The symbols move the objects like this.
s549: x>s929, j>s799, f>s174, s>s709, a>s860, w>s537
s291: x>s376, j>s934, f>s202, s>s179, a>s306, w>s176
s580: x>s934, j>s134, f>s419, s>s18, a>s932, w>s893
s709: x>s609, j>s823, f>s411, s>s900, a>s790, w>s355
s995: x>s341, j>s719, f>s889, s>s364, a>s13, w>s256
s95: x>s241, j>s731, f>s71, s>s995, a>s150, w>s454
s605: x>s665, j>s743, f>s702, s>s881, a>s936, w>s316
s925: x>s799, j>s316, f>s936, s>s715, a>s604, w>s628
s575: x>s298, j>s306, f>s918, s>s316, a>s605, w>s702
s654: x>s454, j>s123, f>s975, s>s4, a>s719, w>s61
s369: x>s620, j>s790, f>s757, s>s654, a>s731, w>s892
s676: x>s360, j>s595, f>s775, s>s429, a>s861, w>s992
s667: x>s817, j>s682, f>s532, s>s861, a>s962, w>s676
s298: x>s573, j>s575, f>s114, s>s925, a>s665, w>s726
s719: x>s995, j>s609, f>s61, s>s71, a>s620, w>s4
s881: x>s604, j>s376, f>s77, s>s726, a>s298, w>s114
s869: x>s532, j>s364, f>s241, s>s327, a>s595, w>s3
s861: x>s134, j>s237, f>s992, s>s646, a>s200, w>s429
s992: x>s395, j>s327, f>s237, s>s667, a>s429, w>s639
s3: x>s775, j>s150, f>s31, s>s670, a>s327, w>s341
s743: x>s605, j>s222, f>s179, s>s376, a>s363, w>s260
s538: x>s306, j>s932, f>s985, s>s606, a>s222, w>s191
s123: x>s654, j>s537, f>s860, s>s757, a>s609, w>s901
s848: x>s327, j>s889, f>s995, s>s241, a>s766, w>s13
s113: x>s790, j>s340, f>s122, s>s537, a>s549, w>s174
s932: x>s538, j>s272, f>s893, s>s585, a>s461, w>s18
s237: x>s861, j>s341, f>s327, s>s532, a>s639, w>s613
s900: x>s892, j>s174, f>s549, s>s901, a>s123, w>s860
s191: x>s179, j>s18, f>s461, s>s202, a>s606, w>s914
s892: x>s71, j>s900, f>s929, s>s61, a>s654, w>s975
s71: x>s364, j>s892, f>s731, s>s889, a>s454, w>s223
s914: x>s392, j>s178, f>s585, s>s538, a>s202, w>s934
s537: x>s123, j>s48, f>s845, s>s355, a>s709, w>s411
s665: x>s122, j>s605, f>s726, s>s604, a>s527, w>s925
s620: x>s13, j>s369, f>s4, s>s454, a>s95, w>s71
s936: x>s527, j>s363, f>s316, s>s298, a>s628, w>s881
s128: x>s585, j>s360, f>s485, s>s893, a>s580, w>s419
s61: x>s889, j>s901, f>s609, s>s731, a>s4, w>s369
s985: x>s176, j>s893, f>s932, s>s914, a>s191, w>s461
s639: x>s200, j>s670, f>s613, s>s676, a>s667, w>s532
s715: x>s823, j>s114, f>s298, s>s527, a>s340, w>s665
s889: x>s848, j>s61, f>s719, s>s95, a>s256, w>s620
s527: x>s174, j>s936, f>s925, s>s573, a>s48, w>s604
s392: x>s363, j>s914, f>s606, s>s306, a>s448, w>s291
s448: x>s77, j>s202, f>s291, s>s743, a>s918, w>s306
s962: x>s485, j>s775, f>s676, s>s200, a>s395, w>s861
s48: x>s537, j>s628, f>s604, s>s122, a>s823, w>s573
s272: x>s932, j>s200, f>s187, s>s128, a>s166, w>s926
s918: x>s114, j>s176, f>s306, s>s363, a>s702, w>s743
s646: x>s926, j>s532, f>s667, s>s395, a>s360, w>s962
s454: x>s31, j>s654, f>s223, s>s256, a>s995, w>s889
s702: x>s726, j>s179, f>s743, s>s77, a>s316, w>s363
s200: x>s272, j>s639, f>s429, s>s360, a>s817, w>s646
s122: x>s355, j>s665, f>s340, s>s845, a>s174, w>s799
s975: x>s223, j>s860, f>s123, s>s369, a>s61, w>s609
s260: x>s316, j>s606, f>s392, s>s918, a>s376, w>s448
s166: x>s461, j>s817, f>s926, s>s580, a>s178, w>s128
s176: x>s918, j>s985, f>s538, s>s392, a>s179, w>s222
s395: x>s419, j>s992, f>s861, s>s817, a>s187, w>s200
s355: x>s757, j>s122, f>s113, s>s860, a>s900, w>s549
s628: x>s48, j>s77, f>s881, s>s665, a>s715, w>s298
s757: x>s4, j>s355, f>s790, s>s975, a>s892, w>s929
s174: x>s900, j>s527, f>s799, s>s411, a>s537, w>s845
s360: x>s128, j>s676, f>s962, s>s187, a>s134, w>s395
s429: x>s187, j>s613, f>s639, s>s962, a>s646, w>s667
s376: x>s881, j>s291, f>s448, s>s702, a>s575, w>s918
s606: x>s260, j>s585, f>s914, s>s176, a>s291, w>s202
s613: x>s429, j>s766, f>s670, s>s775, a>s532, w>s682
s124: x>s202, j>s419, f>s580, s>s461, a>s985, w>s932
s485: x>s178, j>s962, f>s360, s>s272, a>s419, w>s134
s340: x>s113, j>s726, f>s665, s>s48, a>s799, w>s527
s178: x>s914, j>s485, f>s128, s>s932, a>s124, w>s580
s411: x>s901, j>s573, f>s823, s>s549, a>s355, w>s113
s893: x>s985, j>s187, f>s272, s>s178, a>s18, w>s166
s860: x>s975, j>s845, f>s537, s>s790, a>s901, w>s709
s327: x>s992, j>s848, f>s341, s>s682, a>s613, w>s670
s670: x>s639, j>s13, f>s766, s>s595, a>s682, w>s869
s766: x>s613, j>s256, f>s13, s>s3, a>s869, w>s241
s316: x>s925, j>s260, f>s363, s>s114, a>s881, w>s77
s150: x>s3, j>s223, f>s454, s>s13, a>s848, w>s995
s31: x>s595, j>s454, f>s150, s>s766, a>s341, w>s848
s306: x>s575, j>s538, f>s176, s>s260, a>s743, w>s179
s731: x>s95, j>s929, f>s892, s>s719, a>s223, w>s654
s595: x>s676, j>s31, f>s3, s>s613, a>s237, w>s327
s114: x>s715, j>s918, f>s575, s>s936, a>s726, w>s605
s901: x>s61, j>s411, f>s709, s>s929, a>s757, w>s790
s532: x>s646, j>s869, f>s682, s>s992, a>s676, w>s775
s817: x>s166, j>s667, f>s646, s>s134, a>s485, w>s360
s256: x>s766, j>s4, f>s620, s>s150, a>s364, w>s95
s202: x>s448, j>s124, f>s934, s>s222, a>s176, w>s538
s187: x>s893, j>s429, f>s200, s>s485, a>s926, w>s817
s223: x>s150, j>s975, f>s654, s>s620, a>s889, w>s719
s179: x>s702, j>s191, f>s222, s>s448, a>s260, w>s392
s585: x>s606, j>s128, f>s178, s>s985, a>s934, w>s124
s726: x>s340, j>s702, f>s605, s>s628, a>s925, w>s936
s461: x>s222, j>s166, f>s18, s>s934, a>s914, w>s585
s823: x>s709, j>s715, f>s573, s>s174, a>s113, w>s122
s790: x>s369, j>s113, f>s355, s>s123, a>s929, w>s900
s134: x>s580, j>s861, f>s395, s>s926, a>s272, w>s187
s682: x>s667, j>s241, f>s869, s>s237, a>s775, w>s595
s13: x>s670, j>s620, f>s256, s>s31, a>s241, w>s364
s609: x>s719, j>s709, f>s901, s>s892, a>s369, w>s757
s926: x>s18, j>s646, f>s817, s>s419, a>s128, w>s485
s4: x>s256, j>s757, f>s369, s>s223, a>s71, w>s731
s845: x>s860, j>s604, f>s48, s>s113, a>s411, w>s823
s604: x>s845, j>s881, f>s628, s>s340, a>s573, w>s715
s364: x>s869, j>s71, f>s95, s>s848, a>s31, w>s150
s799: x>s549, j>s925, f>s527, s>s823, a>s845, w>s48
s241: x>s682, j>s95, f>s364, s>s341, a>s3, w>s31
s363: x>s936, j>s392, f>s260, s>s575, a>s77, w>s376
s18: x>s191, j>s926, f>s166, s>s124, a>s585, w>s178
s419: x>s124, j>s395, f>s134, s>s166, a>s893, w>s272
s341: x>s237, j>s995, f>s848, s>s869, a>s670, w>s766
s222: x>s743, j>s461, f>s191, s>s291, a>s392, w>s606
s934: x>s291, j>s580, f>s124, s>s191, a>s538, w>s985
s77: x>s628, j>s448, f>s376, s>s605, a>s114, w>s575
s929: x>s731, j>s549, f>s900, s>s609, a>s975, w>s123
s573: x>s411, j>s298, f>s715, s>s799, a>s122, w>s340
s775: x>s962, j>s3, f>s595, s>s639, a>s992, w>s237

The rows follow the links: the fewer symbols apart two objects are, the more alike their rows tend to be.

Each row is also shifted at random along 6 hidden directions that mean nothing.

Some objects, each with a row of numbers:
s995 [151,-50,27,28,-15,2,73,-4,-96,97,21,24,86,-1,12,-61,81,-30,-23,31,-74,18,151,-3,126,-85,30,-175,-78]
s823 [100,1,39,23,68,24,-52,55,-90,53,49,-48,-41,-50,-16,56,31,-20,-129,14,-93,-82,141,15,104,60,11,-277,-54]
s3 [-155,62,153,-37,90,-99,-198,-56,117,-40,56,-63,235,168,-3,137,32,-32,35,217,-41,167,5,-44,34,127,-6,36,-208]
s665 [-127,-23,-4,-59,28,40,86,-38,116,-57,-52,60,-41,38,1,2,-106,-71,-52,-118,63,27,-71,-49,14,7,112,108,148]
s925 [-85,48,-6,-10,81,-11,-76,-4,53,6,101,-107,-49,-89,42,89,-12,61,-81,-31,-83,-36,-79,-86,21,86,-131,-56,12]
s114 [80,17,-54,15,-5,-2,-24,47,52,-33,42,-55,-15,-80,41,49,-25,29,-47,-52,-34,-7,-56,-22,-10,49,-65,42,-33]
s134 [124,68,-85,77,-61,-24,14,-109,-77,37,-71,43,-23,4,-45,-60,-19,112,134,-21,116,21,-133,5,-181,-40,-73,228,68]
s992 [91,-26,-59,18,-74,-59,14,32,13,-34,-49,13,-48,38,-72,-76,66,89,124,52,94,13,-42,50,-66,-56,-30,112,46]
s932 [-45,-46,1,-28,-46,82,-45,-39,55,-53,13,22,70,48,-26,30,-16,-112,2,45,-63,-24,88,71,-51,47,-101,-60,-56]
s355 [-15,-94,-40,-61,15,59,140,4,2,-39,-49,5,-29,-47,-17,-37,-2,-49,-79,-95,-28,-62,38,-37,80,-87,28,-97,115]
s726 [101,-7,2,31,-10,-7,16,53,90,42,63,34,-68,-1,27,-7,-27,-23,-67,-69,5,39,18,-3,97,60,82,-9,21]
s291 [73,77,-14,81,-25,4,-38,3,-38,80,50,25,-78,-50,56,-2,-53,36,3,-56,18,-5,-47,17,-50,59,0,67,-11]
s702 [33,-3,-112,-15,58,147,-69,-127,-126,-53,7,-146,48,-171,-56,122,3,12,-103,-25,-192,-206,26,-36,-143,29,-404,-220,-9]
s606 [-139,-6,-11,-17,-57,75,69,-33,64,4,9,86,-17,-10,85,-36,-104,-90,2,-112,12,16,-46,1,-34,-12,43,116,55]
s654 [81,-16,22,-19,64,1,32,-95,-56,-31,-127,28,84,101,-115,12,-6,-30,-12,36,63,28,43,-19,-1,-29,84,-10,41]
s573 [237,103,34,94,33,-96,-65,107,-32,62,-5,10,-52,12,16,30,-33,65,-36,-8,97,84,-35,14,40,97,209,92,-79]
s176 [217,49,-68,95,-20,31,-47,-127,-46,82,20,32,-59,-1,-78,-6,-16,52,4,-27,12,-27,-2,5,-90,74,-138,-10,61]
s124 [75,50,-142,41,-65,-22,-46,29,-39,-54,-2,-91,-89,-139,-3,-6,26,168,93,-18,29,-83,-157,18,-193,-14,-237,147,22]
s360 [-118,9,54,19,-34,2,-37,-16,6,91,117,16,17,1,80,-25,27,-25,33,37,-81,17,44,9,34,3,-51,-65,-73]
s861 [111,-122,-54,-8,-45,38,11,-178,81,-3,-13,64,-14,150,-213,-71,96,-18,63,77,-1,-16,116,35,-19,-7,-197,-122,158]
s485 [-102,47,3,9,-40,86,33,-115,-126,33,-41,40,145,-33,82,1,-75,-72,44,-28,-43,-7,-27,-6,-124,-59,-52,83,-81]
s237 [-136,-43,27,-54,36,36,-78,-84,-30,-44,5,-58,67,47,-88,45,76,-25,22,128,-90,-70,96,20,-35,-6,-186,-180,-18]
s604 [50,57,-10,23,93,4,-76,-67,-24,25,35,-74,-16,-48,-28,84,-15,50,-83,-16,-46,-35,-36,-69,-9,86,-100,-74,17]
s122 [-275,-23,39,-144,130,-1,-101,-21,195,-210,-49,-90,46,81,-88,158,-49,-53,-63,52,4,5,-75,-50,-23,115,-36,39,62]
s775 [233,-43,47,41,-55,-33,-36,-34,24,5,-70,119,95,226,-145,-46,47,-74,74,141,98,117,158,109,22,28,126,6,-67]
s316 [158,-55,-120,-15,16,90,-14,-135,36,-89,-49,-36,18,-10,-150,55,-7,-7,-53,-27,-40,-77,13,-18,-96,51,-245,-64,106]
s241 [-16,-62,70,-17,36,-2,-13,-135,42,61,29,48,55,152,-107,-25,76,-54,0,97,-37,49,136,-20,101,5,-27,-177,45]
s178 [-23,50,30,27,-18,-45,-197,87,45,-17,115,-79,-12,-4,18,81,45,41,32,125,-56,-7,15,72,-44,127,-127,-43,-151]
s461 [23,17,-73,42,-112,-7,40,124,-11,13,38,7,-103,-123,113,-67,-16,62,65,-82,31,-28,-91,49,-64,-44,-9,144,-15]
s4 [160,-34,18,3,6,-56,66,16,-3,-29,-148,88,-17,142,-122,-59,5,-8,32,26,160,73,35,38,39,-36,238,80,79]
s926 [-31,-10,4,32,-75,83,75,-72,-108,96,-14,117,-59,11,7,-100,-30,-60,46,-53,14,-57,72,64,-44,-65,28,-44,70]
s869 [-102,-16,33,-13,10,47,73,-99,-131,63,-43,40,57,12,8,-49,6,-44,23,5,-32,-37,65,-13,-7,-105,9,-83,17]
s376 [28,12,2,5,-49,59,41,81,-5,-37,-58,70,15,-15,61,9,-111,-104,-35,-80,46,12,12,68,-30,15,161,104,-57]
s174 [-97,0,66,-57,57,-39,-40,154,89,-85,11,-56,5,-2,51,76,-23,-38,-78,13,0,29,0,2,91,56,150,-5,-73]

In each set, the symbols that take the first to the second take the third to the fourth, perhaps in another order. Give the fourth.
Answers are names.
A [-54,87,-11,-6,91,-99,-135,20,141,-60,63,-114,-56,-21,-6,113,-18,123,-22,10,29,43,-183,-86,-30,139,-78,132,24]
B [-38,-122,-7,-72,24,125,-25,-76,126,-67,34,8,-20,61,-120,52,-5,-149,-116,2,-111,-84,166,34,52,91,-135,-259,85]
C [83,-37,31,9,-21,-15,102,105,-118,46,-36,23,14,-32,44,-69,43,-22,-14,-1,0,-8,97,30,106,-112,169,-90,-61]
D s975

A [-191,-39,40,-84,46,44,46,-152,7,-34,-42,-2,216,56,15,29,-5,-87,9,34,-73,46,2,-86,5,-76,-54,-1,-31]
B [94,-43,-43,0,-36,-7,39,-94,-36,-46,-146,74,-11,124,-173,-75,30,24,110,50,137,4,4,52,-102,-67,7,84,130]
C [-67,-21,-43,-8,-81,-8,-17,94,111,-59,42,8,-110,-15,20,-36,2,22,63,-16,40,-11,-56,69,-46,16,-41,100,40]
D s176

A [53,43,10,65,-54,25,-4,2,6,84,66,64,-5,-19,91,-17,-58,-35,-6,-59,-12,41,1,19,0,42,33,55,-54]
B [-149,-20,2,-37,16,49,-130,-92,54,-47,40,-38,-54,55,-113,56,38,-10,27,95,-49,-87,47,49,-95,81,-228,-130,59]
C [-16,80,0,52,-30,80,23,-10,-125,77,17,32,32,-109,141,12,-107,-50,-32,-102,-39,-32,-25,5,-65,-2,34,46,-86]
D s18

A [190,95,86,75,82,-116,-177,114,30,55,86,-53,-51,45,-23,94,24,63,-74,91,15,69,43,19,105,180,119,-74,-123]
B [104,93,-7,56,51,-34,-25,116,-139,51,10,-76,-80,-144,70,36,-16,92,-65,-54,2,-65,-44,-13,6,15,66,-28,-61]
C [71,-42,36,-19,57,49,52,-88,-21,32,0,1,169,19,10,39,-2,-102,-106,-4,-106,35,108,-74,114,-13,15,-148,-70]
D s901

A [21,-29,11,-13,12,-48,105,68,48,16,-8,29,-40,-3,37,-57,-3,9,-36,-67,45,56,-25,-51,125,-49,170,43,59]
B [105,47,-25,27,40,-53,2,53,-172,8,-52,-91,12,-99,3,8,56,121,8,27,5,-56,-40,-27,-27,-71,-8,-19,-57]
C [181,-68,-57,34,-69,28,92,69,62,27,0,97,-168,5,-43,-87,-22,-31,-47,-106,62,-20,66,60,75,6,103,-32,131]
D s573

A [56,-5,52,28,-16,-42,65,-39,-28,78,-25,82,63,86,6,-76,23,-14,50,23,53,97,35,-13,71,-61,142,44,-12]
B [-37,22,12,-5,6,-7,-62,-17,-92,-20,-15,-59,93,-12,-9,30,53,24,55,104,-43,-27,20,18,-69,-26,-102,-43,-103]
C [168,66,-7,67,-38,-41,-61,52,49,-19,-51,68,-62,68,-34,11,-81,12,30,-18,149,73,-57,71,-69,100,146,203,-8]
D s114

A [90,-41,-5,-23,7,37,-69,-16,137,-82,4,6,60,79,-72,80,-32,-99,-64,24,-24,28,67,35,9,121,-34,-30,-32]
B [-44,56,1,8,-4,-22,-93,-54,153,-44,27,16,31,69,-2,60,-69,-6,35,6,48,94,-106,-15,-80,119,-35,198,-7]
C [50,55,37,47,14,5,-136,66,-4,24,77,-31,-40,-17,14,80,-21,-20,-59,31,-42,-24,52,55,0,141,-14,-90,-100]
D s934

A [-117,-30,83,-25,-21,-13,-6,43,4,-7,-13,51,16,98,-11,-31,28,-70,45,81,19,27,95,74,44,-27,116,-45,-38]
B [-1,-15,10,1,-86,77,85,-23,-122,13,-37,38,255,-46,136,-23,-24,-115,33,1,-86,30,61,15,-32,-119,8,39,-214]
C [-55,-63,49,-68,94,-17,-48,-18,139,-47,68,-69,63,53,-51,79,53,-44,-102,66,-98,28,73,-66,141,71,-56,-175,-7]
D s609

A [28,-56,-34,-13,-48,72,89,60,49,-16,0,52,-43,-41,42,-28,-58,-95,-70,-110,-12,-21,36,28,50,-9,79,-13,34]
B [114,22,79,56,-25,10,-93,151,14,58,99,24,-15,1,72,46,-27,-91,-90,22,-61,18,150,97,106,123,128,-143,-180]
C [-40,9,-10,16,-48,27,24,-114,-9,28,-15,61,64,44,10,-37,-19,-23,78,2,17,40,-24,-1,-73,-32,-41,97,9]
D s962

A [61,9,-2,14,-1,-123,26,166,-23,-11,-36,-19,-152,-10,-28,-67,68,130,49,23,123,4,-52,27,54,-60,154,58,59]
B [207,13,-44,25,67,-59,-40,-57,21,-9,1,-81,66,-5,-78,53,56,92,-36,40,-15,42,-34,-87,30,38,-103,-19,-11]
C [13,-17,-29,21,4,-20,-13,-50,-116,60,-2,-19,-165,-8,-126,-73,111,124,66,55,19,-119,37,29,-39,-56,-126,-155,149]
D s95

A [-24,-52,-9,-81,65,-1,-13,-7,129,-149,-100,-13,-21,92,-137,61,-29,-35,-46,10,73,8,-16,-5,-3,52,49,29,118]
B [13,23,2,-4,45,-53,6,116,-25,7,64,-109,28,-131,113,40,30,64,-71,-24,-78,-7,-44,-69,91,-14,9,-41,-102]
C [-111,-28,-26,-36,5,48,86,20,59,4,40,11,-88,-80,68,-14,-57,-34,-77,-135,-29,-42,-41,-46,54,-11,21,-14,100]
D s340

A [357,14,-91,66,19,66,85,-118,-173,12,-184,63,29,1,-131,-15,-58,0,-45,-87,89,-36,21,-2,-89,-34,52,31,77]
B [-37,55,42,2,60,-55,-67,42,111,-8,52,-18,-45,22,27,67,-49,17,-55,-20,33,66,-71,-45,52,111,90,70,4]
C [-28,-19,-33,16,-83,51,66,-7,57,34,38,82,-74,-17,47,-65,-51,-46,15,-96,16,2,-14,24,-14,-7,12,66,69]
D s585

A [-98,12,8,-26,4,-33,-3,-32,-35,-42,-74,4,7,50,-51,-18,24,39,91,55,69,0,-49,11,-76,-52,4,86,41]
B [11,-66,-7,-13,-48,-41,-43,-4,107,-23,40,7,-31,98,-91,-38,98,21,79,107,8,23,52,51,15,13,-93,-44,33]
C [-73,-80,81,-48,-32,40,-14,128,192,-42,58,86,-64,103,8,9,-49,-182,-85,-15,-6,37,149,99,144,100,188,-101,-3]
D s628

A [27,0,45,-19,123,-115,-126,-60,152,-17,50,-64,-51,131,-155,63,84,87,-25,118,27,65,-7,-71,95,121,-53,-83,93]
B [56,79,-21,54,53,-61,53,70,-153,102,41,-88,-57,-182,118,-21,32,153,-32,-69,-26,-38,-107,-99,49,-79,21,-5,-21]
C [98,63,-9,51,12,-140,-126,32,-12,-10,-12,-63,-78,59,-110,-1,101,184,129,137,114,29,-79,29,-77,35,-55,91,7]
D s595

A [-83,-2,48,12,-33,81,29,31,-14,57,27,98,-95,1,59,-24,-88,-118,-57,-88,-3,-37,76,64,30,32,134,-62,29]
B [185,23,-64,33,-13,2,-69,6,34,-71,-56,-7,-3,18,-79,56,-41,15,-5,-2,61,6,-34,40,-101,95,-38,102,-8]
C [-260,-72,-48,-127,47,74,98,-130,-30,-92,-54,-92,156,-76,22,19,24,-18,-2,-14,-120,-76,-56,-114,-44,-147,-212,-37,49]
D s766

A [45,6,-26,30,-62,2,-47,16,77,0,65,5,12,-13,37,4,-11,-6,25,0,-21,33,-20,27,-37,56,-84,64,-57]
B [34,0,-29,20,-14,49,-8,-91,47,-5,-32,83,-96,69,-93,-9,-66,-39,-1,-49,70,-17,-1,36,-72,69,-5,39,136]
C [27,-53,-10,10,-44,28,-82,-21,125,7,112,11,-53,46,-59,4,47,-32,-4,47,-67,-15,93,54,20,93,-157,-131,16]
D s392

A [87,-111,-25,11,-98,54,104,-79,10,49,-13,121,-25,91,-85,-134,51,-65,56,-1,10,-6,132,63,31,-82,-18,-90,101]
B [-19,-45,49,29,-60,-7,13,124,-90,105,91,19,-135,-33,26,-98,108,5,22,53,-57,-81,161,101,104,-61,34,-244,-26]
C [45,54,-73,81,-102,-13,58,117,-50,98,86,18,-148,-167,158,-89,-24,93,41,-123,15,-35,-105,17,-35,-47,5,118,-2]
D s124

